Below are the code and all the weights of a small trained network. Each question names an input and a target symbol and asks about switching units off, where a switched-off unit gives its printed mean instead of its output.

import numpy as np


def w(rows, s, z=0):
    codes = np.array(rows[::2]) - 128.0
    scale = np.full(codes.shape[1], s)
    scale[-1] = z or s
    return codes * scale


def norm(h):
    return h / np.sqrt((h * h).mean(-1, keepdims=True) + 1e-5)


def f(y):
    return y / 2 * (1 + np.tanh(0.7978845608 * (y + 0.044715 * y**3)))


def softmax(a):
    e = np.exp(a - a.max(-1, keepdims=True))
    return e / e.sum(-1, keepdims=True)


def log_softmax(a):
    a = a - a.max(-1, keepdims=True)
    return a - np.log(np.exp(a).sum(-1, keepdims=True))


def net(x, mask):
    ids = ['ΓΘΛΠαεζημστφψ'.index(c) for c in x.split()]
    T = len(ids)
    res = E[ids] + P[:T]
    r = norm(res)
    for j in range(2):
        rows = slice(2 * j, 2 * j + 2)
        q, k, v = (r @ M[0][rows].T for M in (Q, K, V))
        z = softmax(np.where(np.tri(T) > 0, q @ k.T / 2**0.5, -1e9)) @ v
        o = O[0][rows]
        res = res + np.where(mask[j], z, o[:, -1]) @ o[:, :-1]
    y = f(norm(res) @ A[0][:, :-1].T + A[0][:, -1])
    res = res + np.where(mask[2:10], y, B[0][:, -1]) @ B[0][:, :-1]
    return log_softmax(norm(res)[-1] @ U[:, :-1].T + U[:, -1])


Q, K, V, O, A, B = {}, {}, {}, {}, {}, {}
E = w([
[172,112,105,73,89,50],'Γ',
[68,175,115,37,146,175],'Θ',
[158,180,71,110,131,128],'Λ',
[90,173,74,65,105,185],'Π',
[85,183,136,12,156,164],'α',
[143,102,102,67,93,54],'ε',
[194,207,106,102,89,156],'ζ',
[127,212,148,57,91,249],'η',
[185,224,170,120,135,220],'μ',
[178,210,195,28,156,99],'σ',
[89,23,210,40,146,77],'τ',
[64,100,93,179,193,130],'φ',
[131,153,145,197,170,124],'ψ',
],0.012)
P = w([
[38,255,133,128,99,70],'0',
[88,206,116,114,130,124],'1',
[123,172,111,108,157,158],'2',
[164,135,100,111,168,175],'3',
[200,103,84,106,180,193],'4',
[240,66,71,88,183,212],'5',
],0.0081)
Q[0] = w([
[204,123,101,8,110,248],'head 0',
[77,193,128,184,142,229],'head 0',
[200,122,15,13,175,152],'head 1',
[108,224,113,147,188,147],'head 1',
],0.012)
K[0] = w([
[207,89,200,89,122,182],'head 0',
[142,157,240,114,51,66],'head 0',
[175,75,156,127,195,205],'head 1',
[100,111,184,249,130,116],'head 1',
],0.014)
V[0] = w([
[60,84,96,74,34,153],'head 0',
[122,137,68,187,75,222],'head 0',
[61,110,148,195,202,129],'head 1',
[68,94,13,111,117,143],'head 1',
],0.011)
O[0] = w([
[164,32,50,136,188,213,176],'head 0',
[26,74,103,153,60,151,35],'head 0',
[224,78,46,176,4,91,1],'head 1',
[83,217,2,100,217,4,87],'head 1',
],0.012,0.0025)
A[0] = w([
[170,142,185,87,121,170,193],'neuron 0',
[213,6,114,164,69,109,244],'neuron 1',
[41,68,111,133,132,79,62],'neuron 2',
[180,51,115,151,149,22,252],'neuron 3',
[79,121,176,118,205,122,3],'neuron 4',
[52,121,133,153,90,139,232],'neuron 5',
[140,42,31,172,140,81,125],'neuron 6',
[105,164,95,106,167,86,170],'neuron 7',
],0.015,0.0039)
B[0] = w([
[138,94,103,200,145,81,254],'neuron 0',
[154,190,226,73,69,251,229],'neuron 1',
[100,168,129,200,134,172,139],'neuron 2',
[78,138,123,134,19,174,180],'neuron 3',
[139,180,91,97,102,144,220],'neuron 4',
[142,81,117,135,127,126,186],'neuron 5',
[189,200,118,171,151,34,169],'neuron 6',
[141,62,169,156,82,117,222],'neuron 7',
],0.016,0.0086)
U = w([
[128,209,238,160,213,84,173],'Γ',
[188,197,2,169,49,81,195],'Θ',
[14,238,182,119,119,103,56],'Λ',
[92,170,49,218,153,71,216],'Π',
[150,18,65,101,62,84,112],'α',
[159,98,148,13,152,81,143],'ε',
[128,185,108,83,171,110,73],'ζ',
[73,121,65,143,165,254,52],'η',
[102,20,208,245,129,120,115],'μ',
[255,95,97,234,206,154,34],'σ',
[192,156,212,106,47,211,50],'τ',
[98,132,120,176,90,93,125],'φ',
[64,117,196,131,91,25,254],'ψ',
],0.0085,0.0016)

Each question gives the input, a string of symbols that net reads in full, and the target symbol t.
The units are the heads (2 rows each of Q, K, V and O) and the neurons (one row each of A and B). Each row of codes is followed by its name. A weight is (code - 128) times the scale printed after its matrix; where a second scale follows, it is the last column's (O, A, B and U).
mask holds one flag per unit, heads first, then neurons. A switched-off unit (its flag False) gives its mean, the last column of its rows in O or B, instead of its output. The means were averaged over made-up inputs and are rounded, as every weight is.
A unit's drop is (log p(t) with every unit on - log p(t) with that unit switched off) / (log p(t) with every unit on - log p(t) with every unit switched off).
The circuit of an input: a set's keep is (log p(t) with only the set's units on - log p(t) with every unit switched off) / (log p(t) with every unit on - log p(t) with every unit switched off). Starting from all 10 units, units are removed one at a time, each time the one whose removal leaves the highest keep (on an exact tie, the one counted first), for as long as the keep stays at least 0.8.
circuit, biggest first: the units of the circuit, biggest drop first
most important unit: the unit with the biggest drop
k most important neurons: the k neurons with the biggest drops, biggest first
which heads matter: for each layer, one digit per head in row order, 1 if its drop is at least 0.15 and else 0, layers parted by /
input Π α τ η α, target σ: most important neuron => (neuron 1)
input η τ η α τ, target α: circuit, biggest first => (neuron 1; head 1; neuron 6; neuron 4)
input φ ζ Γ η α φ, target Θ: which heads matter => 01
input τ ε σ Λ Λ η, target η: circuit, biggest first => (head 1; head 0; neuron 1)
input τ τ Λ, target σ: which heads matter => 10
input φ Θ ε Λ ζ, target Λ: which heads matter => 11
input φ μ τ Γ η, target σ: circuit, biggest first => (neuron 1; head 0)
input ψ Θ ε τ μ, target σ: which heads matter => 00
input ψ ε η α σ, target Γ: circuit, biggest first => (head 0; head 1; neuron 1)
input ζ Θ τ η Λ, target σ: which heads matter => 00
input μ ζ φ ε α, target Θ: which heads matter => 01
input ε η ψ η Γ, target η: which heads matter => 11
input ψ ε ψ τ, target ψ: circuit, biggest first => (head 0; neuron 1)
input α η α Π, target η: circuit, biggest first => (head 0; neuron 7)
input ε α Λ η σ, target Γ: circuit, biggest first => (head 1; head 0; neuron 1)
input η μ τ φ φ μ, target Θ: circuit, biggest first => (head 1)
input μ ε Γ η η ζ, target η: circuit, biggest first => (head 0; head 1; neuron 1)
input Λ ψ τ ε μ η, target μ: circuit, biggest first => (neuron 0; neuron 1; head 1)
input τ ε Π α Λ, target ε: which heads matter => 01
input η α τ σ Γ μ, target Γ: 3 most important neurons => (neuron 7; neuron 5; neuron 3)
input Γ η σ Λ μ ε, target μ: most important unit => head 0
input Γ Γ η ε ε, target ε: 2 most important neurons => (neuron 7; neuron 1)
input Γ ζ ε η Λ, target η: 2 most important neurons => (neuron 0; neuron 1)
input Λ μ Θ η, target μ: 2 most important neurons => (neuron 1; neuron 0)
